Here is a tiny trained network, its code and every weight. The questions are about switching its units off for an input and a target symbol, where a switched-off unit gives its printed mean instead of its output.

import numpy as np


def w(rows, s, z=0):
    codes = np.array(rows[::2]) - 128.0
    scale = np.full(codes.shape[1], s)
    scale[-1] = z or s
    return codes * scale


def f(y):
    return np.maximum(y, 0)


def softmax(a):
    e = np.exp(a - a.max(-1, keepdims=True))
    return e / e.sum(-1, keepdims=True)


def log_softmax(a):
    a = a - a.max(-1, keepdims=True)
    return a - np.log(np.exp(a).sum(-1, keepdims=True))


def net(x, mask):
    ids = ['λμξστφψω'.index(c) for c in x.split()]
    T = len(ids)
    res = E[ids] + P[:T]
    r = res
    for j in range(2):
        rows = slice(3 * j, 3 * j + 3)
        q, k, v = (r @ M[0][rows].T for M in (Q, K, V))
        z = softmax(np.where(np.tri(T) > 0, q @ k.T / 3**0.5, -1e9)) @ v
        o = O[0][rows]
        res = res + np.where(mask[j], z, o[:, -1]) @ o[:, :-1]
    y = f(res @ A[0][:, :-1].T + A[0][:, -1])
    res = res + np.where(mask[2:26], y, B[0][:, -1]) @ B[0][:, :-1]
    return log_softmax(res[-1] @ U[:, :-1].T + U[:, -1])


Q, K, V, O, A, B = {}, {}, {}, {}, {}, {}
E = w([
[150,81,98,171,195,177,81,101,177,85,125],'λ',
[198,67,177,77,134,72,214,146,192,113,71],'μ',
[178,108,160,162,100,102,111,6,149,140,192],'ξ',
[190,63,148,212,219,137,155,87,146,172,193],'σ',
[191,100,120,102,125,155,139,77,78,155,151],'τ',
[70,84,106,118,237,186,197,46,129,147,57],'φ',
[179,101,145,154,61,158,135,219,69,89,77],'ψ',
[109,125,249,178,138,109,178,131,133,131,88],'ω',
],0.021)
P = w([
[232,110,241,86,86,209,105,81,157,142,103],'0',
[208,98,193,113,144,156,115,91,142,150,72],'1',
[185,110,175,113,141,161,90,95,131,122,103],'2',
[145,120,185,82,152,187,151,96,143,98,127],'3',
[142,123,175,81,156,162,186,91,126,103,145],'4',
[165,109,136,133,140,113,135,82,85,78,149],'5',
[124,107,113,122,155,131,140,83,81,49,150],'6',
[106,121,152,114,161,133,209,88,99,67,224],'7',
[91,118,81,114,174,100,185,78,61,40,170],'8',
[124,92,27,146,195,13,182,123,91,34,166],'9',
[51,83,136,115,110,161,243,90,42,3,224],'10',
],0.011)
Q[0] = w([
[112,86,153,153,83,121,146,164,127,109,134],'H1',
[147,134,95,135,136,152,77,108,117,194,183],'H1',
[42,200,93,163,86,105,82,173,145,248,98],'H1',
[109,147,132,98,122,128,124,147,133,95,80],'H2',
[123,109,159,98,148,96,173,151,125,120,129],'H2',
[73,218,64,96,80,165,65,196,131,241,181],'H2',
],0.012)
K[0] = w([
[134,120,48,35,175,17,114,115,198,122,143],'H1',
[105,110,162,170,95,176,145,103,100,162,57],'H1',
[219,52,172,66,106,186,45,121,235,246,61],'H1',
[123,194,130,211,107,97,151,96,186,139,150],'H2',
[60,156,96,117,135,104,94,155,156,2,151],'H2',
[203,189,191,133,144,186,70,114,201,145,33],'H2',
],0.0072)
V[0] = w([
[190,84,100,105,126,159,75,47,172,96,254],'H1',
[151,183,199,145,135,72,101,198,56,163,168],'H1',
[14,185,178,187,200,125,86,68,118,160,153],'H1',
[158,159,167,76,118,16,140,43,128,243,127],'H2',
[137,177,59,12,119,139,99,98,22,151,166],'H2',
[124,206,217,90,71,93,16,181,172,38,90],'H2',
],0.0071)
O[0] = w([
[129,163,74,138,88,12,22,194,26,203,174,179],'H1',
[43,58,208,38,78,149,98,176,101,123,184,53],'H1',
[114,24,149,218,134,140,105,162,162,223,98,73],'H1',
[89,155,71,103,189,92,141,146,117,191,255,149],'H2',
[96,206,152,25,110,177,80,116,198,189,124,66],'H2',
[98,119,124,150,12,94,169,106,116,94,181,1],'H2',
],0.008,0.0094)
A[0] = w([
[56,105,125,93,88,143,201,80,168,80,167,122],'N1',
[153,107,107,73,54,97,138,137,140,120,87,123],'N2',
[165,158,133,95,168,96,158,117,112,78,176,253],'N3',
[177,179,185,127,118,103,90,176,111,85,46,63],'N4',
[51,139,112,60,163,112,136,29,61,135,166,76],'N5',
[153,172,84,154,78,153,80,204,77,85,99,137],'N6',
[172,210,110,137,130,138,152,88,93,184,97,206],'N7',
[168,175,144,143,153,109,162,153,94,161,130,184],'N8',
[66,170,153,88,185,130,131,209,164,218,179,139],'N9',
[115,51,90,107,157,208,96,86,161,143,175,165],'N10',
[59,103,147,99,142,30,109,128,34,83,58,144],'N11',
[172,184,185,160,141,92,120,217,78,112,117,186],'N12',
[159,138,221,53,163,154,106,179,132,147,59,191],'N13',
[94,161,105,139,148,94,154,243,125,160,188,155],'N14',
[98,33,150,128,57,76,186,254,107,166,100,176],'N15',
[166,94,69,130,175,189,126,153,171,129,215,135],'N16',
[126,243,124,158,55,28,157,196,161,146,79,194],'N17',
[119,82,111,188,140,156,91,61,91,112,141,133],'N18',
[97,212,127,56,156,134,130,186,56,179,167,199],'N19',
[140,151,149,146,187,92,141,112,65,117,88,252],'N20',
[115,179,107,173,157,147,142,93,65,91,142,193],'N21',
[108,103,51,121,195,114,153,89,59,51,124,169],'N22',
[140,62,214,155,95,158,104,79,194,124,45,230],'N23',
[75,217,250,89,113,56,74,212,171,79,73,214],'N24',
],0.0072,0.003)
B[0] = w([
[173,112,121,159,157,90,68,169,84,176,65,166],'N1',
[114,71,112,148,62,145,55,158,172,179,94,157],'N2',
[61,84,127,143,162,193,79,59,138,125,115,234],'N3',
[179,190,129,101,119,95,160,98,99,109,146,175],'N4',
[226,145,141,139,125,116,172,211,142,104,100,162],'N5',
[49,122,152,97,162,69,122,137,190,69,164,160],'N6',
[88,141,152,207,113,102,105,119,178,105,98,198],'N7',
[115,151,175,100,146,145,81,175,167,128,94,200],'N8',
[109,97,94,202,115,97,54,95,135,69,103,158],'N9',
[84,174,156,136,154,152,183,98,23,171,75,181],'N10',
[174,96,169,76,83,150,180,95,102,168,86,177],'N11',
[141,130,137,87,132,141,86,119,108,109,170,199],'N12',
[134,122,24,146,161,37,194,154,169,138,219,183],'N13',
[105,192,191,62,151,180,97,30,129,100,181,155],'N14',
[155,54,82,195,114,151,49,161,187,187,96,159],'N15',
[112,148,88,172,48,156,153,92,40,137,108,190],'N16',
[44,203,155,166,72,110,172,58,98,202,76,159],'N17',
[193,117,119,103,135,75,174,160,105,184,175,185],'N18',
[29,134,86,188,117,153,68,93,137,84,103,173],'N19',
[109,150,124,76,92,162,104,156,193,160,135,254],'N20',
[103,145,130,132,124,195,182,149,248,140,176,190],'N21',
[180,126,178,108,46,145,152,138,165,131,162,249],'N22',
[104,85,81,83,189,112,151,153,67,76,120,200],'N23',
[74,89,64,67,78,73,231,108,49,254,151,148],'N24',
],0.0058,0.016)
U = w([
[146,165,145,197,90,109,141,137,123,182,47,110],'λ',
[119,133,202,119,142,166,128,89,169,93,176,97],'μ',
[61,85,147,130,139,139,46,112,136,121,91,253],'ξ',
[158,100,143,67,159,126,78,199,114,171,175,60],'σ',
[63,112,76,133,120,40,169,126,154,152,229,224],'τ',
[136,159,169,158,219,2,118,169,115,46,136,30],'φ',
[117,102,106,112,149,70,154,93,33,126,119,128],'ψ',
[85,22,61,183,84,125,129,168,215,126,205,159],'ω',
],0.0063,0.0014)

Each question gives the input, a string of symbols that net reads in full, and the target symbol t.
The units are the heads (3 rows each of Q, K, V and O) and the neurons (one row each of A and B). Each row of codes is followed by its name. A weight is (code - 128) times the scale printed after its matrix; where a second scale follows, it is the last column's (O, A, B and U).
mask holds one flag per unit, heads first, then neurons. A switched-off unit (its flag False) gives its mean, the last column of its rows in O or B, instead of its output. The means were averaged over made-up inputs and are rounded, as every weight is.
A unit's drop is (log p(t) with every unit on - log p(t) with that unit switched off) / (log p(t) with every unit on - log p(t) with every unit switched off).
The circuit of an input: a set's keep is (log p(t) with only the set's units on - log p(t) with every unit switched off) / (log p(t) with every unit on - log p(t) with every unit switched off). Starting from the 12 units with the biggest drops (on a tie, the unit counted first), units are removed one at a time, each time the one whose removal leaves the highest keep (on an exact tie, the one counted first), for as long as the keep stays at least 0.8.
units of the circuit, in order: the units of the circuit, biggest drop first
top k neurons: the k neurons with the biggest drops, biggest first
which heads matter: for each layer, one digit per head in row order, 1 if its drop is at least 0.15 and else 0, layers parted by /
drop when u is switched off: that unit's drop, to one decimal
input λ λ μ λ, target ω: units of the circuit, in order : H2; N21
input λ λ ψ ξ ξ ψ μ τ ψ μ ω, target μ: units of the circuit, in order : H1; N21
input τ ξ τ μ φ μ ξ, target λ: units of the circuit, in order : H1; N13
input λ ψ μ λ, target μ: units of the circuit, in order : H1
input μ μ μ μ φ λ ψ ω, target ψ: which heads matter : 01
input μ λ λ ψ μ, target ψ: which heads matter : 11
input σ ω μ λ ω μ ω ψ μ ω σ, target ψ: which heads matter : 10
input μ μ μ τ λ τ, target ξ: units of the circuit, in order : H2; N19; H1; N9
input ψ μ λ λ λ λ, target φ: units of the circuit, in order : H2; N6; H1; N3
input ω ω μ, target ω: units of the circuit, in order : H2; N15
input τ φ τ μ, target τ: units of the circuit, in order : N13; H2
input ω λ μ μ λ ψ ψ μ ψ μ λ, target μ: units of the circuit, in order : H1; N22
input μ τ λ μ ξ μ ω μ, target ω: units of the circuit, in order : H1; N15; H2
input μ μ μ μ μ ω μ ξ σ, target σ: units of the circuit, in order : H2; H1
input μ ξ φ ω ψ μ μ τ, target ξ: units of the circuit, in order : H2; N19; H1
input λ μ λ, target ω: units of the circuit, in order : H2
input φ μ ω μ μ λ μ λ μ λ ω, target λ: top 2 neurons : N17; N11
input φ μ μ φ ω λ ξ μ λ ψ, target λ: top 2 neurons : N17; N11
input λ ξ τ μ λ ω τ φ ψ, target φ: top 2 neurons : N6; N4
input ξ τ τ σ, target ξ: top neuron : N9
input μ φ μ φ σ ψ, target σ: top 2 neurons : N12; N15
input ξ σ σ λ μ ω ω ψ, target ω: top 3 neurons : N15; N10; N2
input μ λ τ τ ψ ψ ξ φ λ ψ μ, target ψ: top 3 neurons : N24; N1; N23
input λ μ λ ω ψ ω ω, target ω: drop when N15 is switched off : 0.5
input μ λ φ μ σ μ μ φ ξ λ, target λ: drop when N16 is switched off : 0.3
